Below are the code and all the weights of a small trained network. Each question names an input and a target symbol and asks about switching units off, where a switched-off unit gives its printed mean instead of its output.

import numpy as np


def w(rows, s, z=0):
    codes = np.array(rows[::2]) - 128.0
    scale = np.full(codes.shape[1], s)
    scale[-1] = z or s
    return codes * scale


def f(y):
    return y / 2 * (1 + np.tanh(0.7978845608 * (y + 0.044715 * y**3)))


def softmax(a):
    e = np.exp(a - a.max(-1, keepdims=True))
    return e / e.sum(-1, keepdims=True)


def log_softmax(a):
    a = a - a.max(-1, keepdims=True)
    return a - np.log(np.exp(a).sum(-1, keepdims=True))


def net(x, mask):
    ids = ['αδθπστφψω'.index(c) for c in x.split()]
    T = len(ids)
    res = E[ids] + P[:T]
    u = 0
    for l in range(2):
        q, k, v = (res @ M[l].T for M in (Q, K, V))
        z = softmax(np.where(np.tri(T) > 0, q @ k.T / 3**0.5, -1e9)) @ v
        res = res + np.where(mask[u], z, O[l][:, -1]) @ O[l][:, :-1]
        u += 1
        y = f(res @ A[l][:, :-1].T + A[l][:, -1])
        res = res + np.where(mask[u : u + 4], y, B[l][:, -1]) @ B[l][:, :-1]
        u += 4
    return log_softmax(res[-1] @ U[:, :-1].T + U[:, -1])


Q, K, V, O, A, B = {}, {}, {}, {}, {}, {}
E = w([
[138,144,74,109],'α',
[111,44,167,27],'δ',
[22,158,202,148],'θ',
[169,94,100,40],'π',
[11,220,170,232],'σ',
[104,254,136,39],'τ',
[41,105,128,252],'φ',
[69,242,128,166],'ψ',
[119,38,94,142],'ω',
],0.0086)
P = w([
[142,168,64,103],'0',
[105,64,223,33],'1',
[93,58,205,40],'2',
[123,78,2,187],'3',
[126,69,95,110],'4',
[95,39,182,17],'5',
],0.0085)
Q[0] = w([
[191,205,55,184],'0.h0',
[35,166,178,83],'0.h0',
[212,175,147,254],'0.h0',
],0.0071)
K[0] = w([
[133,103,229,138],'0.h0',
[161,121,47,176],'0.h0',
[254,111,241,120],'0.h0',
],0.0076)
V[0] = w([
[124,2,152,36],'0.h0',
[31,109,200,125],'0.h0',
[172,230,190,24],'0.h0',
],0.0081)
O[0] = w([
[239,187,172,96,62],'0.h0',
[123,127,217,181,247],'0.h0',
[52,125,157,1,77],'0.h0',
],0.0095,0.0011)
A[0] = w([
[165,44,235,207,183],'0.n0',
[180,173,20,174,114],'0.n1',
[183,3,166,70,254],'0.n2',
[237,54,89,167,135],'0.n3',
],0.0056,0.0061)
B[0] = w([
[141,229,152,31,198],'0.n0',
[137,80,45,143,132],'0.n1',
[86,255,114,211,254],'0.n2',
[60,143,135,125,147],'0.n3',
],0.0068,0.0064)
Q[1] = w([
[67,254,85,129],'1.h0',
[117,66,145,80],'1.h0',
[44,230,125,68],'1.h0',
],0.0077)
K[1] = w([
[84,173,81,124],'1.h0',
[161,175,131,153],'1.h0',
[101,144,10,149],'1.h0',
],0.012)
V[1] = w([
[214,139,84,54],'1.h0',
[103,82,7,119],'1.h0',
[106,139,185,24],'1.h0',
],0.013)
O[1] = w([
[116,216,113,208,53],'1.h0',
[150,117,12,178,254],'1.h0',
[27,187,124,65,155],'1.h0',
],0.011,0.0071)
A[1] = w([
[93,96,168,125,125],'1.n0',
[45,130,151,33,139],'1.n1',
[207,2,140,82,3],'1.n2',
[217,47,94,129,87],'1.n3',
],0.0077,0.0042)
B[1] = w([
[124,186,104,50,144],'1.n0',
[254,109,73,93,252],'1.n1',
[49,196,141,126,199],'1.n2',
[96,129,244,117,213],'1.n3',
],0.0095,0.013)
U = w([
[109,152,68,190,219],'α',
[163,250,165,129,48],'δ',
[196,91,133,96,126],'θ',
[33,253,122,151,41],'π',
[8,128,130,84,118],'σ',
[81,169,75,88,60],'τ',
[123,154,189,167,253],'φ',
[98,20,60,124,148],'ψ',
[240,146,128,191,184],'ω',
],0.0056,0.0033)

Each question gives the input, a string of symbols that net reads in full, and the target symbol t.
The units are the heads (3 rows each of Q, K, V and O) and the neurons (one row each of A and B). Each row of codes is followed by its name. A weight is (code - 128) times the scale printed after its matrix; where a second scale follows, it is the last column's (O, A, B and U).
mask holds one flag per unit, layer by layer, with each layer's heads first. A switched-off unit (its flag False) gives its mean, the last column of its rows in O or B, instead of its output. The means were averaged over made-up inputs and are rounded, as every weight is.
A unit's drop is (log p(t) with every unit on - log p(t) with that unit switched off) / (log p(t) with every unit on - log p(t) with every unit switched off).
The circuit of an input: a set's keep is (log p(t) with only the set's units on - log p(t) with every unit switched off) / (log p(t) with every unit on - log p(t) with every unit switched off). Starting from all 10 units, units are removed one at a time, each time the one whose removal leaves the highest keep (on an exact tie, the one counted first), for as long as the keep stays at least 0.8.
circuit, biggest first: the units of the circuit, biggest drop first
unit that matters most: the unit with the biggest drop
k most important neurons: the k neurons with the biggest drops, biggest first
k most important neurons of layer l: the k neurons of layer l with the biggest drops, biggest first
input φ α φ φ θ φ, target φ: circuit, biggest first => (1.h0 0.h0 1.n1 1.n3)
input φ φ θ φ φ δ, target φ: circuit, biggest first => (1.h0 1.n3 0.h0 1.n2)
input α ω σ α ψ δ, target α: unit that matters most => 0.n2
input σ τ σ, target σ: circuit, biggest first => (0.h0 1.h0 1.n2)
input ψ δ σ, target ψ: circuit, biggest first => (0.h0 1.h0 0.n0)
input φ θ δ α τ, target φ: circuit, biggest first => (1.h0 0.h0 1.n3 1.n2)
input σ φ ψ φ, target σ: circuit, biggest first => (1.h0 0.h0 1.n2 1.n1)
input π α φ, target π: circuit, biggest first => (1.h0 0.h0)
input α σ ψ, target α: circuit, biggest first => (1.h0 0.h0 0.n0 1.n3)
input τ φ δ, target τ: 2 most important neurons => (1.n1 0.n2)
input α σ σ α π π, target α: circuit, biggest first => (0.n2 0.h0 1.h0 1.n3)
input τ α σ, target τ: circuit, biggest first => (0.h0 1.n1 1.h0)
input δ φ φ, target δ: 2 most important neurons => (1.n1 0.n0)
input δ α θ, target δ: most important neuron => (1.n1)
input σ τ σ σ θ, target σ: 2 most important neurons => (1.n2 0.n0)
input ω π α, target ω: circuit, biggest first => (0.h0 1.h0 0.n1)
input σ ω θ, target σ: 3 most important neurons of layer 1 => (1.n2 1.n3 1.n0)
input θ ω θ, target θ: circuit, biggest first => (1.n1 1.h0 0.h0)
input φ φ α δ α, target φ: circuit, biggest first => (1.h0 0.h0 1.n1 1.n3)
input θ τ τ, target θ: unit that matters most => 1.n1
input φ α θ ω τ θ, target φ: circuit, biggest first => (1.h0 1.n1 0.h0)
input φ ω φ, target φ: 3 most important neurons of layer 1 => (1.n3 1.n1 1.n2)
input σ ω τ, target σ: 2 most important neurons => (1.n2 0.n0)
input π σ τ τ θ, target π: 2 most important neurons => (0.n2 0.n1)
input π π ω, target π: 2 most important neurons => (0.n2 1.n1)
input α ψ τ, target α: 2 most important neurons of layer 0 => (0.n0 0.n1)
input π α θ τ, target π: most important neuron => (1.n1)
